Table B holds the same points as the rows below and some others, measured another way and shuffled. Each row below is followed by which row of B it is.
B:
1: [-42 -75 -66 -68 -23 102  -9 -37 -82   4  29 -55 -75  16  -9  54 -35  17
 -62  -7  72]
2: [-122   63   70 -209    8  126   11   69  -45   76  -53   30   22  -72
   96  -42 -152  226   16  -30   19]
3: [ 161 -119  120  589  366  -81 -210 -235  -94  390  218 -189 -172 -142
 -287  -85  -19  -61   91  362  -12]
4: [  -3 -388 -109  249  136   13 -151  -34  -37  153  192  -48 -169  -68
  -62   99  208 -129   28  267  -56]
5: [ -34  -71  -57 -108  -10  174   35    3    7   -4   52  -62 -123  -92
   85  -44   44  -62  -54  -46   84]
6: [ -34  170  135  -33   85   40   10  -27   98  166   46  -59  -70 -179
   85 -208  -73    6    8  -28    5]
7: [  31 -238  -76  140  109  123  -46  -46   16   92  173  -98 -213 -143
   15  -30  186 -187  -14  119   31]
8: [ -88  189   71 -289  -50  177  109   46   72   10  -39  -27  -44 -134
  183 -166  -99   72  -45 -187   75]
9: [ -60   57   44  -78   31   61   16    5   92   96   55  -39  -86 -142
  114 -130   -2  -34  -15  -33    2]
10: [ 123   96 -191  104 -185  -59   42 -324    5 -119  125 -256 -198  178
 -158   42   -1 -440 -299 -188  217]
11: [-69 -70  23 -55  -4  59  17  41  18  72  51   5 -86 -19 116  32  60   9
 -12 -10 -61]
12: [ -60  239  -59 -223 -218  -16   49 -130  -85  -89  -78  -81   37  198
  -51   64 -259   39 -195 -220  144]
13: [-173  -77 -258 -474 -303  200   54   39 -171 -264 -116   14   40  190
   51  216 -132  124 -189 -195  190]
14: [-26  79  18 -90 -13  95  25 -50  -9  41  17 -75 -70 -47  28 -64 -84   5
 -61 -74  81]
15: [  59  -55    4  -12  156  341   33  -40    5   64   98 -160 -218 -311
   42 -237   35  -79  -14    9  193]
16: [ -24 -328  -92   14  184  308 -102   36 -156   84   85  -63 -130 -211
  -42  -19   31  112   54  208  130]
17: [ -34   42   45  -58  -10   74   58  -13   61   61   56  -51 -113  -60
  115  -64   33  -68  -43  -77   -2]
18: [  28  -10   36   87  120  104  -43  -86  -32  134   83 -117 -119 -133
  -49 -105  -51  -11  -11   67   85]
19: [ -75   83   -5 -189  -91   79   63   -5   38  -13   -2  -34  -54   -8
  112  -29  -45  -11  -86 -135   46]
20: [  62   33 -201 -111 -267   97  137 -189  -22 -222   56 -187 -197  215
   -8  123   59 -341 -298 -285  196]
21: [  20 -147  -66  182   82  -18 -106 -118  -28  117  139 -103 -130  -49
 -103    6   45 -129  -38  145   33]
22: [-100 -103  -84 -301   36  375   21   83  -58  -42  -18  -40  -81 -252
   99 -137  -49  126  -14  -19  200]
23: [-115  -53   52 -176  111  244  -53   79 -161  105  -60   15   33 -149
    9  -40 -195  360   78   90   80]
24: [  44 -118  -45  187   97   31  -79 -130  -38  124  135 -126 -155  -64
 -103  -19   37 -130  -38  119   56]
25: [-108   16   -3  -79  -43  -49  -63  -17  -87   77  -21   15   49   83
  -27   94 -149  157  -29   34  -15]
26: [ -91    2  -80 -147 -124   16  -20  -38 -126  -31  -36  -16   32  147
  -40  139 -154  108 -101  -50   64]
27: [ -13  -31   13   31   10   20   12  -36   64   79   96  -52 -130  -42
   69  -23   79 -121  -45  -16  -23]
28: [  18   42   35  111   47  -25  -21 -114   33  126   97 -103 -110  -39
  -19  -54  -10 -105  -51   10   13]
29: [ -98  124   22 -212 -125   37   77   13   46   -5  -25   -3  -29   38
  138   -4  -67   21  -87 -162    1]
30: [ -57   -8  -96 -148 -154   56   35  -52  -85  -72   -7  -47  -46  154
    6  144  -63   -5 -137 -113   73]
31: [ -29 -185  -53  125   85   -7  -94  -42   16  126  134  -44 -122  -82
  -13   13  102 -101   -1  149  -29]
32: [ -82   -6 -138 -112 -140  -37  -40  -80  -44  -46   19  -51  -17  108
  -40   93  -74  -54 -140  -55   74]
33: [ -19  -26  -43  -11   78  130 -105 -100 -194   80   -4  -98   -9  -45
 -167  -10 -219  177  -25  106  175]
34: [  27  204    9  -51  -74   27   74 -141   69    4   48 -141 -118   -4
   22 -105  -71 -170 -147 -181  108]
35: [   4  -81  -57   85  -17  -23  -31  -96   -9   57  103  -82 -118   43
  -29   62   46 -133  -78   22    5]
36: [ -30   72  -27 -130  -75   95   46  -67  -25  -22    5  -79  -78   21
   28  -11  -76  -25 -107 -119  102]
37: [ -97   13  -53  -99  -57   -8  -81  -55 -152   34  -44  -18   64  104
  -99  109 -216  183  -59   34   65]
38: [  -9 -104    8  -27  125  248  -13    1  -69   83   58  -81 -124 -180
   19  -88  -12   61   13   56  106]
39: [ -21  100   68  -33    3   53   -2  -74 -106   84  -20  -63  -15   46
  -43   21 -179  139  -38  -31   52]
40: [  -8 -214  -11  127  143   90  -59   -1   36  157  154  -51 -168 -165
   45  -46  154  -94   41  150  -31]
41: [-127   42   25 -230  -63   91   51   76   31   21  -24   38  -21  -39
  164  -18  -40   97  -24  -92  -16]
42: [ -37 -308  -66  -33  131  315  -44   68 -118   56   72  -38 -145 -174
   30   10   84   91   47  144   85]
43: [ -59 -188 -108  -74  -32  141  -15    8  -70  -17   57  -31 -100    2
   29   94   59   -9  -52   19   47]
44: [-141 -394 -248 -180 -153  117  -25   91  -92 -125   51   58  -81  125
   94  286  180  -33  -79   37  -13]
45: [  43 -136  -74  -80  211  503  -60  -59 -234   30   20 -190 -140 -334
 -140 -197 -174  175    7  111  374]
46: [ -29 -133  -74   98  -16  -54  -94  -98 -117   68   68  -49  -51  124
 -111  169  -31   -5  -55   98    2]
47: [  18  100   82  161  161  -21 -147 -163 -137  223   29 -119    5  -60
 -222  -81 -271  162   14  153   93]
48: [  86    9    9  108   76  143   25 -132    8   69  121 -177 -207 -114
  -21 -111   38 -175  -76  -28  126]
49: [-117  -27 -162 -246 -187   73   -8  -42 -167 -120  -69  -21   38  185
  -46  187 -166  120 -143  -90  121]
50: [ -27 -205  -42  -57  135  314  -50   29 -141   59   45  -66 -107 -181
  -16  -38  -26  138   33  120  139]
51: [  23  192   65   33  -13  -13   -1 -161  -67   90    5 -122  -35   56
  -94  -28 -208   37  -91  -69   92]
52: [  35 -295 -158  113  -11   89    8  -56   54  -11  190 -101 -264  -23
   51   76  298 -338  -91   31   10]
53: [-188  -81 -120 -322 -200   62   -1   75 -126  -96  -84   82   69  174
   70  222 -108  196  -81  -76   18]
54: [  -4  107  128   84  100   -4  -28  -78  -18  185   47  -67  -51  -54
  -23  -70 -111   73    9   34  -12]
55: [ -43 -104  -44  -11    5   67  -12  -18    5   48   84  -46 -113  -37
   47   17   64  -74  -41   19    9]
56: [  19   -1  -54  149  -18 -105  -94 -183 -122   80   63 -112  -38  156
 -189  124 -123  -36 -106   59   50]
57: [ -92 -112  110  -30  227  211 -111   80 -157  217   -6   15   11 -211
  -18  -63 -159  374  146  215   22]
58: [  20  -11  -56   38  -52   14   21 -112   39   15  102 -112 -152   26
   11    7   65 -208 -123  -66   49]
59: [  69 -170 -169  167  -28   12  -48 -181  -46   -5  153 -161 -193   61
 -123   88  103 -277 -144   37  104]
60: [  45  136    3   16   28   92   17 -154   -3   53   54 -167 -123  -93
  -54 -140 -102 -102 -102  -67  164]
61: [ -75  322  132 -306 -113  124  149    3   33   -5  -93  -34   -1   -5
  166 -105 -199  125  -87 -272   69]
62: [-145 -276  -44   20  115   12 -185   82 -120  172   45   72   30  -52
  -39  113  -31  226   95  272  -83]
63: [ -23  -39    4   -9   -6   47   41  -12  114   63  107  -44 -158  -76
  132  -50  134 -165  -46  -42  -36]
64: [  61   69 -193  -44 -229    7  111 -213   97 -169  117 -198 -219  117
   12   12  114 -474 -286 -259  166]
65: [ -78 -171 -215 -280 -204  213  116   44   42 -197   48  -36 -173   33
  187   92  189 -209 -163 -186   98]
66: [ -37  -91  -53 -259  157  538   -5   44 -167  -11  -25 -123 -107 -376
   -7 -244 -159  220   17   34  342]
67: [  64 -200   68  138  311  357  -50   -3  -64  194  131 -127 -215 -362
  -11 -198   58   51  105  191  122]
68: [ -72   46 -137 -266 -105  225  -51 -106 -363 -112 -150  -91  100  138
 -222  132 -418  345 -131  -49  309]
69: [-188  182    8 -435 -217   82  108   87    7  -89 -123   68   68   93
  202   45 -154  174  -98 -247   14]
70: [ -39  132  -78 -112 -190  -54   26 -142  -95  -74  -33  -82    0  236
  -76  141 -174   -8 -185 -158   97]
71: [ -68  296  209 -139   28   56   40  -14  -50  148  -85  -20   56  -24
   46  -99 -287  277    8  -96   18]
72: [ 124  115  263  279  287  103   26  -99  112  311  160 -160 -228 -283
   47 -289   42 -101   75   65  -20]

[  37  116  -30  -85   53  -54 -222   29  260  -60  264  -17   61    1
  -72  106  -24  -62 -109 -342  176 -249  140  145  192  -75   29]	24
[-231 -185   41 -232 -150  308  340  441  309  -37 -402  260 -413  274
  111  359 -121  102  276  177 -278  387  -75  529   31  -31  121]	61
[  77   79   55   13  117   44 -153  236  194 -155  235  -61   -6   29
  -48  100  -31  112   14 -108   46 -156   82  212  159  -41  -10]	55
[  73  146   42  179   70 -213 -441  -26 -261  -70  297   65  290  -59
   52  -85  -12 -216 -341 -224  291 -385  240  -37  -78   20  120]	59
[  35  350 -273  -45 -380 -147  163 -223  209 -155 -403 -292  155 -156
  163  -89  154 -105  158 -235  103  101   -8  167  -31 -175   93]	47
[ 186   86 -181 -417  400  124 -162  -77  181 -104  237  207  123  163
 -212 -148 -145   52  -90 -167   -6  -58 -122    0  408  261  -55]	50
[ 158  -16  214  493  136 -132 -400  289 -479 -102  -90  258   93  -72
  139   13   36 -226 -310    9  130 -224  364  264 -318  -57  376]	64
[-293   33  101  -99  -90  200   59  406 -230 -188  412 -138   90  317
  208  -38 -188  369  174  513  -76    1 -252 -119  -43  305 -333]	53
[ 200    2 -216 -334  286    4 -187 -224  177   52 -216  504   21   61
 -173  -11  -85 -350 -278 -451   56   -2  116  224  254   77  321]	15
[-129   78 -115  -83 -373  -19  199   47  412  -16 -450    8 -189  -27
  127  280   67 -174  144 -271   12  150  129  458  -19 -276  227]	6
[ -13   22  135  -13  117   80 -192  354  295 -115  426  -66  -84   77
  -83  227  -77  168   11 -113   59 -221  112  232  209  -63  -66]	35
[-121   18   78   35  -11   70  -91  288 -213 -124  186   42   79  172
  143   -1 -110   96  -13  230   11  -60  -22   39  -82  148  -49]	30
[-172  -52   94 -101  181  224  -87  357 -673 -188  344  178  233  408
  205 -282 -274  272  -23  698 -117   50 -297 -263 -130  572 -237]	13
[ 139  257   10    4  182 -121 -414   26  255 -157  694 -265  226  -76
 -147    3  -10   82 -142 -381  288 -500  152  -30  303  -53 -144]	4
[ 161  274  -42  155  -20 -176 -228  -22   90 -169  149 -217  207 -166
   12  -42   95  -45  -88 -297  214 -278  178  102   50 -140   65]	21
[ 237  311 -301 -216  205 -152 -282 -425 -169 -111   87   74  464  -35
  -50 -416  -16 -214 -271 -291  220 -188  -35 -218  158  236   40]	16
[   9  -49   79   74  -11   73    1  319  169  -70 -262  178 -214   37
   40  252   -1  -53   34  -60  -62   68  167  471  -22 -150  247]	34
[ -88  -33  110  -32   -9   43 -135  285  318  -27  174   87 -163   78
  -28  330  -60  -21  -32 -214   71 -150  191  336  122 -141   87]	63
[ 213  148 -181 -183  194   -9 -119 -120  131 -108 -107  151  112   13
  -98 -118  -14 -101  -83 -249   37  -16   19  152  204   66  140]	38
[ 357  167 -454 -454  369    9  -60 -517 -266  -75 -509  508  333   96
  -77 -542  -79 -317 -240 -151  -55  239 -179  -77  167  418  267]	66
[ 428  332 -413 -162  162 -255 -231 -617  102  -53 -430  200  322 -232
 -123 -309  130 -490 -305 -665  220  -75  165  105  176  -39  391]	67
[ 145   88  113  185  249 -172 -554   83 -128  -58  453  118  212  -54
  -68   18  -27 -175 -383 -317  299 -495  310   40   47   -9  124]	52
[ 315  332 -116  276   36 -339 -391 -265 -164 -131  -79  -59  374 -283
   35 -220  164 -329 -319 -425  317 -326  303   47  -91 -131  290]	7
[   3  136 -177 -341   87  112   22  -22  137 -124  117    7  107  163
  -22 -116 -113  104   70   -5  -25   40 -178   -2  246  199 -125]	33
[  65 -176  247  -10  512  214 -373  500 -199 -116  533  345  -26  281
 -114   52 -233  192 -194  219  -43 -217   48   97  160  303  -29]	65
[-256  166  -22  -40 -368   28  140  191   76 -149   99 -287   56  100
  228   65  -27  159  226  140   28   11  -98   61  -62   -9 -169]	25
[  40  124  -38 -119   55  -57 -226   12  364  -41  295  -27   38  -10
 -107  157  -24  -66 -101 -416  182 -269  153  169  251 -107   25]	40
[-175   60  -18  -27 -267   41  129  190   21  -97 -170  -35  -33   95
  207   97  -16   10  132   93  -23  112  -19  203 -108  -24   36]	41
[-117  -55   27 -114   -6  108  -12  238   26  -47    0  188  -70  188
   69  122 -112    9    4   51  -30   39    6  209   23   86   58]	36
